Below are the code and all the weights of a small trained network. Each question names an input and a target symbol and asks about switching units off, where a switched-off unit gives its printed mean instead of its output.

import numpy as np


def w(rows, s, z=0):
    codes = np.array(rows[::2]) - 128.0
    scale = np.full(codes.shape[1], s)
    scale[-1] = z or s
    return codes * scale


def norm(h):
    return h / np.sqrt((h * h).mean(-1, keepdims=True) + 1e-5)


def softmax(a):
    e = np.exp(a - a.max(-1, keepdims=True))
    return e / e.sum(-1, keepdims=True)


def log_softmax(a):
    a = a - a.max(-1, keepdims=True)
    return a - np.log(np.exp(a).sum(-1, keepdims=True))


def net(x, mask):
    ids = ['βγδεζηξπστψω'.index(c) for c in x.split()]
    T = len(ids)
    res = E[ids] + P[:T]
    u = 0
    for l in range(2):
        r = norm(res)
        for j in range(3):
            rows = slice(2 * j, 2 * j + 2)
            q, k, v = (r @ M[l][rows].T for M in (Q, K, V))
            z = softmax(np.where(np.tri(T) > 0, q @ k.T / 2**0.5, -1e9)) @ v
            o = O[l][rows]
            res = res + np.where(mask[u + j], z, o[:, -1]) @ o[:, :-1]
        u += 3
    return log_softmax(norm(res)[-1] @ U[:, :-1].T + U[:, -1])


Q, K, V, O = {}, {}, {}, {}
E = w([
[104,69,123,58,117],'β',
[163,164,166,103,108],'γ',
[147,124,164,124,85],'δ',
[147,233,159,84,62],'ε',
[115,174,58,163,136],'ζ',
[78,118,69,74,124],'η',
[113,210,141,51,175],'ξ',
[132,139,109,164,88],'π',
[200,88,58,104,132],'σ',
[112,99,116,85,54],'τ',
[104,187,73,102,88],'ψ',
[6,117,118,209,137],'ω',
],0.023)
P = w([
[158,8,204,255,200],'0',
[140,84,204,216,192],'1',
[118,111,209,191,163],'2',
[103,117,207,185,163],'3',
[82,99,185,178,150],'4',
[77,111,195,144,117],'5',
[54,87,172,166,139],'6',
[60,112,196,138,113],'7',
[47,96,179,139,114],'8',
[47,85,178,117,94],'9',
],0.0036)
Q[0] = w([
[159,102,135,145,142],'0.h0',
[154,154,121,12,208],'0.h0',
[90,76,142,102,217],'0.h1',
[91,2,101,52,112],'0.h1',
[41,221,57,182,94],'0.h2',
[182,103,138,91,160],'0.h2',
],0.0099)
K[0] = w([
[162,101,190,113,97],'0.h0',
[196,128,133,4,183],'0.h0',
[148,69,51,102,115],'0.h1',
[85,67,112,110,91],'0.h1',
[174,85,35,155,105],'0.h2',
[123,98,207,123,110],'0.h2',
],0.012)
V[0] = w([
[88,221,188,2,114],'0.h0',
[135,182,179,161,51],'0.h0',
[101,71,123,87,183],'0.h1',
[155,68,66,63,93],'0.h1',
[63,126,87,182,130],'0.h2',
[97,127,110,135,153],'0.h2',
],0.0065)
O[0] = w([
[85,122,73,153,210,23],'0.h0',
[200,239,157,158,143,244],'0.h0',
[42,144,123,74,165,5],'0.h1',
[143,211,224,83,112,90],'0.h1',
[139,170,100,227,209,197],'0.h2',
[164,174,254,27,144,117],'0.h2',
],0.0063,0.0026)
Q[1] = w([
[142,99,106,194,116],'1.h0',
[99,186,177,196,98],'1.h0',
[6,94,45,116,77],'1.h1',
[166,148,98,177,116],'1.h1',
[149,151,209,180,156],'1.h2',
[190,109,170,127,159],'1.h2',
],0.011)
K[1] = w([
[177,105,108,120,161],'1.h0',
[35,128,196,171,188],'1.h0',
[33,122,96,184,135],'1.h1',
[192,104,59,169,254],'1.h1',
[230,182,149,62,68],'1.h2',
[195,152,154,103,152],'1.h2',
],0.009)
V[1] = w([
[77,160,203,132,136],'1.h0',
[153,117,86,79,85],'1.h0',
[114,68,120,2,223],'1.h1',
[80,94,10,151,96],'1.h1',
[136,172,179,197,127],'1.h2',
[124,163,192,145,108],'1.h2',
],0.0089)
O[1] = w([
[1,117,118,227,83,138],'1.h0',
[194,153,125,36,193,112],'1.h0',
[142,188,85,115,87,2],'1.h1',
[165,106,76,177,47,150],'1.h1',
[72,141,39,92,104,182],'1.h2',
[122,19,172,118,133,161],'1.h2',
],0.007,0.0079)
U = w([
[130,40,138,72,140,76],'β',
[135,103,213,96,176,126],'γ',
[220,57,208,178,130,45],'δ',
[125,207,177,88,118,87],'ε',
[182,178,49,185,191,77],'ζ',
[82,168,104,96,162,255],'η',
[124,222,150,113,215,87],'ξ',
[216,93,125,225,118,83],'π',
[233,86,131,104,226,152],'σ',
[220,105,100,65,60,208],'τ',
[123,183,24,99,91,28],'ψ',
[10,84,135,165,118,155],'ω',
],0.013,0.0059)

Each question gives the input, a string of symbols that net reads in full, and the target symbol t.
The units are the heads (2 rows each of Q, K, V and O). Each row of codes is followed by its name. A weight is (code - 128) times the scale printed after its matrix; where a second scale follows, it is the last column's (O and U).
mask holds one flag per head, layer by layer. A switched-off head (its flag False) gives its mean, the last column of its rows in O, instead of its output. The means were averaged over made-up inputs and are rounded, as every weight is.
A unit's drop is (log p(t) with every unit on - log p(t) with that unit switched off) / (log p(t) with every unit on - log p(t) with every unit switched off).
The circuit of an input: a set's keep is (log p(t) with only the set's units on - log p(t) with every unit switched off) / (log p(t) with every unit on - log p(t) with every unit switched off). Starting from all 6 units, units are removed one at a time, each time the one whose removal leaves the highest keep (on an exact tie, the one counted first), for as long as the keep stays at least 0.8.
units of the circuit, in order: the units of the circuit, biggest drop first
most important unit: the unit with the biggest drop
heads that matter: for each layer, one digit per head in row order, 1 if its drop is at least 0.15 and else 0, layers parted by /
drop when u is switched off: that unit's drop, to one decimal
input η ε ω π, target ω: units of the circuit, in order => [1.h0]
input ζ τ ε σ τ β ψ, target τ: units of the circuit, in order => [1.h1 1.h0]
input ω ω β, target ω: units of the circuit, in order => [0.h1 1.h0 0.h2]
input σ δ σ η, target τ: heads that matter => 100 / 110
input ω σ σ δ π ζ γ, target τ: heads that matter => 111 / 010
input η π ψ σ π, target τ: heads that matter => 100 / 010
input π ζ ε ψ δ ψ σ ψ π, target τ: heads that matter => 100 / 100
input ω ω ζ, target ω: heads that matter => 101 / 100
input β ζ ε π ε γ π, target δ: heads that matter => 100 / 010
input δ η γ, target γ: heads that matter => 000 / 010
input ψ σ ζ ψ, target τ: units of the circuit, in order => [1.h0 1.h1]
input ω ω π π τ ε ε, target ω: units of the circuit, in order => [1.h0 0.h2]
input ξ ψ ξ ε γ, target η: heads that matter => 100 / 010
input ε π π ω τ π ω δ γ ψ, target ω: heads that matter => 100 / 110
input ε π γ π, target δ: most important unit => 1.h1
input π ω π ψ ω δ, target ω: heads that matter => 000 / 101
input δ γ ω γ π, target ω: heads that matter => 100 / 111
input π π ψ, target ζ: heads that matter => 111 / 110
input ω ω ε γ, target ω: drop when 0.h2 is switched off => 0.2
input γ σ η, target τ: most important unit => 1.h1
input δ η ζ π γ, target γ: drop when 1.h1 is switched off => 1.8
input π ξ ξ β, target η: drop when 1.h1 is switched off => 0.4
